Below is a small trained network, with its code and all its weights. Each question gives an input and a target symbol and asks what happens when units are switched off, that is, made to give their printed mean instead of their output.

import numpy as np


def w(rows, s, z=0):
    codes = np.array(rows[::2]) - 128.0
    scale = np.full(codes.shape[1], s)
    scale[-1] = z or s
    return codes * scale


def softmax(a):
    e = np.exp(a - a.max(-1, keepdims=True))
    return e / e.sum(-1, keepdims=True)


def log_softmax(a):
    a = a - a.max(-1, keepdims=True)
    return a - np.log(np.exp(a).sum(-1, keepdims=True))


def net(x, mask):
    ids = ['ΔΘΣΦΨΩαβγεημξτ'.index(c) for c in x.split()]
    T = len(ids)
    res = E[ids] + P[:T]
    u = 0
    for l in range(3):
        r = res
        for j in range(3):
            rows = slice(3 * j, 3 * j + 3)
            q, k, v = (r @ M[l][rows].T for M in (Q, K, V))
            z = softmax(np.where(np.tri(T) > 0, q @ k.T / 3**0.5, -1e9)) @ v
            o = O[l][rows]
            res = res + np.where(mask[u + j], z, o[:, -1]) @ o[:, :-1]
        u += 3
    return log_softmax(res[-1] @ U[:, :-1].T + U[:, -1])


Q, K, V, O = {}, {}, {}, {}
E = w([
[141,60,122,51,85,140,109],'Δ',
[152,119,95,79,159,129,120],'Θ',
[99,154,100,76,100,158,132],'Σ',
[97,158,122,137,180,121,168],'Φ',
[132,185,112,176,20,190,118],'Ψ',
[62,160,121,152,154,143,127],'Ω',
[165,254,178,66,114,141,112],'α',
[78,94,115,140,131,79,184],'β',
[121,51,136,110,123,101,160],'γ',
[60,127,179,67,159,76,102],'ε',
[63,79,133,38,87,60,107],'η',
[21,96,214,181,241,141,157],'μ',
[106,55,173,204,13,152,193],'ξ',
[222,70,161,61,178,139,193],'τ',
],0.016)
P = w([
[70,121,146,89,93,160,191],'0',
[164,123,89,191,140,69,85],'1',
[158,100,218,161,102,162,93],'2',
[114,156,90,114,113,232,236],'3',
[195,150,71,237,139,26,81],'4',
[196,110,248,183,99,179,94],'5',
],0.013)
Q[0] = w([
[82,101,86,143,125,95,129],'L0H1',
[101,97,186,162,113,107,88],'L0H1',
[162,138,86,81,190,99,165],'L0H1',
[159,154,213,169,96,125,138],'L0H2',
[144,83,99,136,156,108,172],'L0H2',
[125,125,173,127,123,128,9],'L0H2',
[171,101,181,125,108,154,104],'L0H3',
[177,106,110,106,166,131,122],'L0H3',
[143,85,123,133,174,74,121],'L0H3',
],0.012)
K[0] = w([
[147,87,118,156,168,52,94],'L0H1',
[121,148,117,234,46,101,93],'L0H1',
[43,130,84,45,158,110,166],'L0H1',
[182,194,135,94,107,133,113],'L0H2',
[52,75,117,85,96,145,205],'L0H2',
[197,139,167,151,104,10,58],'L0H2',
[173,111,177,118,161,161,83],'L0H3',
[222,57,95,182,95,151,144],'L0H3',
[164,147,103,255,154,89,131],'L0H3',
],0.0098)
V[0] = w([
[201,122,155,161,103,105,80],'L0H1',
[185,165,115,101,188,118,91],'L0H1',
[148,188,203,162,94,165,153],'L0H1',
[129,77,135,104,141,114,112],'L0H2',
[224,178,151,187,113,2,93],'L0H2',
[172,154,188,85,49,128,134],'L0H2',
[135,111,56,142,147,85,137],'L0H3',
[128,106,119,133,86,125,180],'L0H3',
[167,99,192,203,102,136,102],'L0H3',
],0.0078)
O[0] = w([
[99,44,103,211,106,91,115,103],'L0H1',
[110,171,150,127,111,34,73,3],'L0H1',
[253,80,85,137,208,148,123,183],'L0H1',
[80,131,51,138,181,180,153,141],'L0H2',
[26,177,119,112,78,194,36,66],'L0H2',
[166,149,167,222,110,139,84,197],'L0H2',
[139,64,75,57,220,122,72,63],'L0H3',
[89,214,114,119,99,95,102,163],'L0H3',
[92,64,190,152,67,96,76,130],'L0H3',
],0.006,0.0046)
Q[1] = w([
[166,157,108,150,152,137,146],'L1H1',
[141,121,147,100,170,67,101],'L1H1',
[144,84,244,120,134,171,82],'L1H1',
[60,182,134,152,166,97,109],'L1H2',
[187,79,106,131,80,123,130],'L1H2',
[139,67,185,121,70,177,137],'L1H2',
[94,148,34,115,122,85,153],'L1H3',
[182,192,90,103,135,139,118],'L1H3',
[96,166,175,62,150,96,125],'L1H3',
],0.011)
K[1] = w([
[154,101,97,113,151,140,135],'L1H1',
[150,121,131,148,146,65,69],'L1H1',
[159,176,152,192,95,168,104],'L1H1',
[174,174,86,156,189,87,95],'L1H2',
[101,119,158,106,123,144,182],'L1H2',
[149,136,246,143,83,168,160],'L1H2',
[156,162,79,119,57,67,123],'L1H3',
[156,160,142,92,52,155,162],'L1H3',
[89,156,169,104,156,96,82],'L1H3',
],0.011)
V[1] = w([
[117,190,247,6,145,190,213],'L1H1',
[96,3,197,96,156,138,82],'L1H1',
[119,234,188,105,193,85,102],'L1H1',
[99,76,94,147,143,44,76],'L1H2',
[182,156,110,186,141,121,73],'L1H2',
[120,153,175,137,220,135,107],'L1H2',
[70,30,164,108,182,117,137],'L1H3',
[64,148,186,142,187,190,117],'L1H3',
[86,174,75,206,188,13,114],'L1H3',
],0.0061)
O[1] = w([
[159,223,158,209,56,105,161,254],'L1H1',
[3,123,172,72,83,65,208,128],'L1H1',
[147,153,195,155,106,24,88,89],'L1H1',
[58,161,151,165,233,173,143,32],'L1H2',
[63,189,105,152,95,203,206,75],'L1H2',
[124,185,114,155,102,178,81,117],'L1H2',
[160,155,169,202,115,168,73,149],'L1H3',
[207,105,207,118,154,233,128,135],'L1H3',
[60,23,152,122,134,147,116,28],'L1H3',
],0.0057,0.0064)
Q[2] = w([
[147,133,254,184,107,123,115],'L2H1',
[96,89,155,177,38,102,147],'L2H1',
[119,151,165,110,41,201,90],'L2H1',
[168,142,98,106,156,34,122],'L2H2',
[104,118,133,65,36,98,172],'L2H2',
[119,206,108,57,146,110,126],'L2H2',
[128,196,149,14,109,113,191],'L2H3',
[142,126,151,165,182,103,52],'L2H3',
[151,59,81,130,147,109,127],'L2H3',
],0.0084)
K[2] = w([
[200,73,218,237,64,210,104],'L2H1',
[94,90,39,231,80,140,150],'L2H1',
[135,158,128,129,9,197,32],'L2H1',
[173,139,84,20,145,57,65],'L2H2',
[137,89,192,74,50,136,162],'L2H2',
[133,191,197,18,95,132,98],'L2H2',
[153,103,255,24,106,93,203],'L2H3',
[127,92,88,168,131,238,75],'L2H3',
[193,91,20,95,174,31,17],'L2H3',
],0.0072)
V[2] = w([
[78,130,146,116,176,101,169],'L2H1',
[73,71,174,112,126,74,69],'L2H1',
[140,170,172,74,205,124,225],'L2H1',
[145,173,31,105,51,160,195],'L2H2',
[178,113,200,199,188,150,201],'L2H2',
[93,234,145,125,254,127,159],'L2H2',
[149,112,220,135,140,44,216],'L2H3',
[171,111,126,150,229,11,139],'L2H3',
[133,112,194,66,79,104,48],'L2H3',
],0.0074)
O[2] = w([
[149,124,115,135,83,76,201,65],'L2H1',
[77,97,160,151,120,133,201,45],'L2H1',
[34,181,1,171,100,92,113,136],'L2H1',
[127,149,103,126,143,60,132,205],'L2H2',
[51,237,170,154,174,136,190,228],'L2H2',
[61,104,118,198,111,163,85,56],'L2H2',
[17,114,109,83,98,153,160,245],'L2H3',
[169,112,161,110,124,197,137,159],'L2H3',
[105,156,177,76,145,73,109,127],'L2H3',
],0.0069,0.011)
U = w([
[117,76,121,48,88,153,152,51],'Δ',
[46,152,104,50,210,130,40,189],'Θ',
[95,164,70,60,47,222,44,93],'Σ',
[98,125,88,214,76,151,93,228],'Φ',
[163,126,78,93,223,210,64,165],'Ψ',
[111,160,96,167,196,174,123,200],'Ω',
[157,161,171,182,81,108,76,63],'α',
[150,106,148,220,84,77,180,86],'β',
[99,72,103,162,113,157,155,196],'γ',
[68,129,177,123,125,27,145,15],'ε',
[129,105,104,51,43,62,68,91],'η',
[79,147,151,140,159,234,136,2],'μ',
[135,190,128,5,255,214,190,131],'ξ',
[100,208,68,130,40,90,165,185],'τ',
],0.0066,0.0046)

Each question gives the input, a string of symbols that net reads in full, and the target symbol t.
The units are the heads (3 rows each of Q, K, V and O). Each row of codes is followed by its name. A weight is (code - 128) times the scale printed after its matrix; where a second scale follows, it is the last column's (O and U).
mask holds one flag per head, layer by layer. A switched-off head (its flag False) gives its mean, the last column of its rows in O, instead of its output. The means were averaged over made-up inputs and are rounded, as every weight is.
A unit's drop is (log p(t) with every unit on - log p(t) with that unit switched off) / (log p(t) with every unit on - log p(t) with every unit switched off).
The circuit of an input: a set's keep is (log p(t) with only the set's units on - log p(t) with every unit switched off) / (log p(t) with every unit on - log p(t) with every unit switched off). Starting from all 9 units, units are removed one at a time, each time the one whose removal leaves the highest keep (on an exact tie, the one counted first), for as long as the keep stays at least 0.8.
circuit, biggest first: the units of the circuit, biggest drop first
most important unit: the unit with the biggest drop
which heads matter: for each layer, one digit per head in row order, 1 if its drop is at least 0.15 and else 0, layers parted by /
drop when u is switched off: that unit's drop, to one decimal
input ξ τ β ξ Ψ, target α: circuit, biggest first -> (L2H1, L2H3, L0H2)
input Δ ε τ μ Δ τ, target μ: circuit, biggest first -> (L1H3, L2H2, L0H3)
input ξ ξ τ Δ α Ω, target α: circuit, biggest first -> (L0H2, L2H3, L2H1)
input ε Φ ξ μ, target τ: circuit, biggest first -> (L2H1, L0H2)
input Δ ξ Δ τ ξ Θ, target ξ: circuit, biggest first -> (L2H2, L1H1)
input Δ ε ε μ Δ, target η: which heads matter -> 001 / 000 / 010
input η ε α γ Δ η, target α: most important unit -> L0H2
input Δ Θ Ψ τ Δ Σ, target Ψ: circuit, biggest first -> (L0H1, L1H1, L2H3)
input Φ ε Δ ε ε Ψ, target Ψ: which heads matter -> 110 / 100 / 000
input τ Φ Δ ξ Θ, target Ψ: circuit, biggest first -> (L1H1, L0H3, L2H3)
input ε Δ τ μ, target τ: circuit, biggest first -> (L0H2, L2H1)
input Ψ γ Σ ξ ξ Δ, target ξ: circuit, biggest first -> (L2H2, L0H1)
input ε β ε Δ Δ μ, target μ: circuit, biggest first -> (L2H2, L1H3)
input γ ε Σ ε Θ, target Ψ: circuit, biggest first -> (L0H3, L2H3)
input Φ τ ε, target ε: circuit, biggest first -> (L1H1, L2H3, L0H3)
input ε τ τ Δ Δ Δ, target Δ: most important unit -> L1H1
input ε τ γ η ε, target Θ: circuit, biggest first -> (L0H2, L1H1, L0H3)
input Δ γ τ ξ ε ε, target ξ: which heads matter -> 110 / 100 / 010
input τ γ Ψ, target Ψ: circuit, biggest first -> (L0H1, L1H1, L2H1)
input η β τ τ τ, target ξ: most important unit -> L2H3
input ε α μ Δ Δ ε, target μ: circuit, biggest first -> (L2H2, L1H3)
input τ μ Δ, target μ: which heads matter -> 000 / 001 / 010
input Φ Φ α ε μ, target μ: which heads matter -> 000 / 001 / 010
input Ω Δ τ Δ α, target Σ: which heads matter -> 010 / 000 / 000
input Ψ Θ τ ε, target τ: which heads matter -> 011 / 011 / 100
input ε τ ε, target ε: which heads matter -> 100 / 100 / 101
input ε Σ β Θ, target τ: most important unit -> L2H1
input η ε τ Θ β, target γ: drop when L2H1 is switched off -> 0.3
input α β γ Σ, target τ: drop when L0H2 is switched off -> 0.3
